Below is a small trained network, with its code and all its weights. Each question gives an input and a class and asks what happens when units are switched off, that is, made to give their printed mean instead of their output.

import numpy as np


def w(rows, s, z=0):
    codes = np.array(rows[::2]) - 128.0
    scale = np.full(codes.shape[1], s)
    scale[-1] = z or s
    return codes * scale


def f(y):
    return y / 2 * (1 + np.tanh(0.7978845608 * (y + 0.044715 * y**3)))


def log_softmax(a):
    a = a - a.max(-1, keepdims=True)
    return a - np.log(np.exp(a).sum(-1, keepdims=True))


def net(x, mask):
    res = np.array(x, float).reshape(1, 7) / 4 @ E
    y = f(res @ A[0][:, :-1].T + A[0][:, -1])
    res = res + np.where(mask, y, B[0][:, -1]) @ B[0][:, :-1]
    return log_softmax(res[-1] @ U[:, :-1].T + U[:, -1])


A, B = {}, {}
E = w([
[181,255,212,27,83,145,246,188,36,86],'x0',
[138,96,146,138,147,110,136,156,122,108],'x1',
[138,147,87,120,94,129,107,136,115,173],'x2',
[250,160,43,199,73,221,168,178,223,33],'x3',
[88,145,106,131,120,173,164,68,130,114],'x4',
[126,117,94,105,75,139,123,147,126,165],'x5',
[214,43,126,70,225,105,243,36,180,238],'x6',
],0.008)
A[0] = w([
[205,209,161,48,139,174,167,148,44,111,147],'neuron 1',
[198,148,140,201,119,186,139,152,163,144,73],'neuron 2',
[148,183,96,74,141,108,194,169,83,101,159],'neuron 3',
[229,141,87,168,93,168,146,162,219,79,84],'neuron 4',
[115,55,54,228,159,114,76,96,157,144,175],'neuron 5',
[57,135,113,174,66,120,60,158,81,44,39],'neuron 6',
[212,137,134,106,162,145,182,101,212,181,53],'neuron 7',
[223,108,115,100,146,63,183,67,165,228,48],'neuron 8',
[233,62,118,73,154,123,213,67,98,184,47],'neuron 9',
[74,125,130,188,153,137,70,100,243,153,139],'neuron 10',
[111,145,125,114,104,104,104,58,74,159,62],'neuron 11',
[143,186,192,87,84,130,170,145,102,113,147],'neuron 12',
[15,127,208,70,119,52,121,98,78,184,85],'neuron 13',
[129,138,117,115,153,87,173,166,185,151,4],'neuron 14',
[164,163,167,81,83,132,179,122,80,107,159],'neuron 15',
[77,111,161,111,116,85,123,119,69,179,60],'neuron 16',
[136,110,150,162,157,150,124,161,111,140,89],'neuron 17',
[84,79,104,176,149,153,112,115,165,136,118],'neuron 18',
[124,137,116,159,104,120,192,73,85,89,98],'neuron 19',
[88,90,85,202,139,95,20,102,196,130,160],'neuron 20',
[254,158,106,190,70,206,173,158,236,83,127],'neuron 21',
[68,188,117,148,94,148,68,203,123,53,58],'neuron 22',
[204,108,130,89,195,116,163,103,172,187,21],'neuron 23',
[87,65,85,161,92,121,110,127,198,151,126],'neuron 24',
[75,167,168,138,121,158,65,164,98,127,49],'neuron 25',
[23,104,180,72,164,108,104,109,34,189,77],'neuron 26',
[73,186,150,208,96,146,98,210,80,117,74],'neuron 27',
[136,87,126,167,86,145,143,133,117,81,60],'neuron 28',
[101,149,173,135,147,154,205,177,81,130,164],'neuron 29',
[222,150,77,168,145,216,136,154,158,93,86],'neuron 30',
],0.0089,0.0033)
B[0] = w([
[205,46,253,50,73,214,116,158,62,167,226],'neuron 1',
[127,128,89,147,172,74,124,100,66,75,172],'neuron 2',
[181,77,159,63,90,161,61,212,71,181,190],'neuron 3',
[116,124,42,151,190,70,67,62,94,81,218],'neuron 4',
[232,57,235,66,61,204,75,195,63,183,220],'neuron 5',
[45,182,149,219,115,166,195,58,217,146,204],'neuron 6',
[86,194,133,173,93,96,198,121,199,169,183],'neuron 7',
[99,204,104,184,93,172,214,124,173,147,203],'neuron 8',
[38,176,166,217,104,132,191,86,197,145,205],'neuron 9',
[143,86,162,76,92,175,124,172,77,140,194],'neuron 10',
[101,170,134,136,89,85,95,148,105,113,153],'neuron 11',
[219,89,190,70,77,176,114,176,116,194,200],'neuron 12',
[112,141,25,139,232,55,52,149,83,33,219],'neuron 13',
[139,178,139,168,134,106,146,140,139,149,134],'neuron 14',
[170,84,172,53,98,149,97,131,116,174,196],'neuron 15',
[127,106,52,139,178,71,110,96,89,91,174],'neuron 16',
[107,156,131,123,137,150,137,115,107,120,128],'neuron 17',
[150,76,190,103,99,117,89,161,139,165,173],'neuron 18',
[142,100,140,149,158,157,108,155,126,110,143],'neuron 19',
[183,86,199,72,19,173,105,169,129,172,216],'neuron 20',
[145,103,32,135,192,61,72,104,52,66,249],'neuron 21',
[72,159,116,203,134,143,229,91,229,164,212],'neuron 22',
[96,186,133,178,123,161,198,110,166,133,184],'neuron 23',
[137,96,175,79,107,134,123,149,81,138,180],'neuron 24',
[107,163,123,203,144,123,207,105,158,132,169],'neuron 25',
[129,140,53,135,224,52,74,80,92,51,217],'neuron 26',
[66,209,171,161,121,151,210,102,209,144,199],'neuron 27',
[113,103,126,150,137,122,159,147,96,100,146],'neuron 28',
[146,98,144,97,91,147,96,178,132,143,178],'neuron 29',
[139,118,68,143,196,63,92,112,110,83,204],'neuron 30',
],0.007,0.016)
U = w([
[177,75,215,31,97,202,81,166,60,176,254],'0',
[109,110,10,126,214,32,59,128,52,58,95],'1',
[41,160,146,193,127,162,255,127,209,161,42],'2',
],0.0079,0.0016)

Each question gives the input, the list of numbers given to net, and the class t.
The units are the neurons (one row each of A and B). Each row of codes is followed by its name. A weight is (code - 128) times the scale printed after its matrix; where a second scale follows, it is the last column's (A, B and U).
mask holds one flag per neuron, in row order. A switched-off neuron (its flag False) gives its mean, the last column of its row in B, instead of its output. The means were averaged over made-up inputs and are rounded, as every weight is.
A unit's drop is (log p(t) with every unit on - log p(t) with that unit switched off) / (log p(t) with every unit on - log p(t) with every unit switched off).
most important unit: the unit with the biggest drop
top k neurons: the k neurons with the biggest drops, biggest first
drop when u is switched off: that unit's drop, to one decimal
input [2,-6,-1,4,5,-6,5], class 2: top 4 neurons : (neuron 7; neuron 9; neuron 13; neuron 26)
input [5,5,5,8,6,-5,-7], class 1: most important unit : neuron 21
input [-7,2,-3,1,8,3,-8], class 2: top 2 neurons : (neuron 6; neuron 22)
input [5,-7,3,-7,-3,4,-3], class 1: top 2 neurons : (neuron 13; neuron 26)
input [5,4,1,5,-5,2,6], class 2: top 2 neurons : (neuron 9; neuron 7)
input [3,7,5,7,7,4,7], class 1: top 3 neurons : (neuron 21; neuron 4; neuron 30)
input [3,8,-5,5,-2,-6,-7], class 2: top 3 neurons : (neuron 22; neuron 27; neuron 6)
input [3,1,4,4,-7,1,-2], class 1: top 2 neurons : (neuron 5; neuron 21)
input [2,3,-5,3,-8,7,1], class 1: top 2 neurons : (neuron 5; neuron 20)
input [6,2,-1,-7,3,-5,1], class 1: top 4 neurons : (neuron 13; neuron 26; neuron 5; neuron 16)
input [6,1,2,7,8,-4,-3], class 1: top 2 neurons : (neuron 21; neuron 4)
input [6,7,-1,-7,-6,8,2], class 1: top 4 neurons : (neuron 13; neuron 26; neuron 16; neuron 5)
input [-6,-2,-4,-3,-4,0,-5], class 0: top 2 neurons : (neuron 5; neuron 20)
input [0,0,8,2,5,7,3], class 2: most important unit : neuron 13
input [5,-6,6,-6,4,-3,-8], class 2: top 3 neurons : (neuron 27; neuron 6; neuron 22)
input [-7,1,-8,-5,-8,-7,-6], class 0: drop when neuron 5 is switched off : 0.3
input [1,4,5,2,-6,2,-2], class 1: drop when neuron 9 is switched off : 0.3
input [-6,-6,1,4,-4,-4,2], class 0: drop when neuron 4 is switched off : 0.0
